grid =
6,4,8,5
5,4,8,5
6,5,5,5
6,6,4,8
5,6,2,5
6,5,6,6
5,5,7,4
6,5,6,8
5,6,3,4
5,6,3,7
6,5,7,5
6,4,8,6
6,4,8,6
6,6,4,6
grid[0, 0] = 6
grid[-1, -3] = 6
grid[-2, 1] = 4
grid[-10, -1] = 5
grid[12, -2] = 8
grid[-2, -1] = 6
grid[10, -4] = 6
grid[:, -3] = [4, 4, 5, 6, 6, 5, 5, 5, 6, 6, 5, 4, 4, 6]
grid[11] = [6, 4, 8, 6]
grid[13, 2] = 4
grid[-4] = [6, 5, 7, 5]
grid[:, -1] = [5, 5, 5, 8, 5, 6, 4, 8, 4, 7, 5, 6, 6, 6]
grid[-2, -4] = 6
grid[4, 0] = 5
grid[8, 0] = 5
grid[5] = [6, 5, 6, 6]
grid[10, 2] = 7
grid[-12, 2] = 5

M =
[[ 44  23  36 -14 -29  14 -25   4]
 [-12 -25 -12 -22 -11  24 -14   4]]
M[0, -8]	44
M[:, -6]	[36, -12]
M[0, 6]	-25
M[0]	[44, 23, 36, -14, -29, 14, -25, 4]
M[1, 5]	24
M[-1, 3]	-22
M[0, 3]	-14
M[-2, -6]	36

A = [-7.328, -17.197, 154.958, -171.557]
A[0] = -7.328
A[3] = -171.557
A[-2] = 154.958

data =
[ -2.1 -18.3 -10.2 -17.2 -14.5  12.8 -20.2  -9.6 -12.8  -8.1   2.5 -16.3
 -17.4 -16.2  -8.6  -4.1]
data[-16]	-2.1
data[13]	-16.2
data[-4]	-17.4
data[11]	-16.3
data[-12]	-14.5
data[-14]	-10.2
data[-8]	-12.8
data[10]	2.5
data[1]	-18.3

arr = [[33, 44, 42, 40, 32, 31, 51, 32, 44, 38, 32, 31], [25, 64, 45, 55, 25, 31, 55, 37, 42, 63, 37, 35], [32, 47, 43, 43, 30, 31, 53, 30, 46, 48, 30, 29], [38, 41, 42, 37, 35, 38, 42, 36, 41, 41, 38, 38], [38, 39, 40, 38, 35, 35, 39, 37, 40, 40, 38, 38], [36, 44, 44, 27, 28, 31, 60, 34, 54, 37, 19, 37], [30, 38, 38, 52, 30, 34, 56, 33, 39, 59, 34, 31], [29, 91, 49, 66, 16, 23, 62, 31, 36, 63, 33, 26], [30, 60, 48, 50, 30, 33, 54, 31, 41, 57, 33, 31], [25, 64, 45, 55, 25, 31, 55, 36, 42, 63, 37, 35], [36, 44, 44, 25, 25, 30, 60, 38, 55, 36, 18, 37], [28, 84, 47, 63, 21, 30, 62, 35, 36, 64, 30, 29], [38, 36, 49, 45, 8, 30, 39, 31, 77, 64, 45, 37], [41, 32, 39, 38, 51, 44, 32, 20, 37, 37, 35, 51], [43, 25, 40, 31, 66, 49, 22, 2, 38, 33, 34, 64]]
Indices start at 0.
(0, 0) => 33
(7, 5) => 23
(1, 0) => 25
(5, 4) => 28
(7, 4) => 16
(12, 7) => 31
(0, 7) => 32
(6, 2) => 38
(3, 0) => 38
(13, 0) => 41
(1, 5) => 31
(6, 1) => 38
(14, 5) => 49
(14, 3) => 31
(0, 4) => 32
(5, 1) => 44
(14, 9) => 33
(0, 8) => 44
(13, 9) => 37
(9, 6) => 55
(6, 6) => 56
(14, 6) => 22
(9, 10) => 37
(2, 11) => 29
(14, 0) => 43
(2, 4) => 30
(13, 3) => 38
(0, 6) => 51
(13, 8) => 37
(11, 9) => 64
(5, 6) => 60
(6, 5) => 34
(0, 11) => 31
(14, 1) => 25
(1, 2) => 45
(4, 2) => 40
(10, 9) => 36
(3, 2) => 42
(3, 8) => 41

X = [-0.19 -0.23 -0.66 -0.24  1.97  0.85 -1.32 -0.23 -1.42  1.01]
X[0] = -0.19
X[7] = -0.23
X[2] = -0.66
X[3] = -0.24
X[4] = 1.97
X[5] = 0.85
X[1] = -0.23
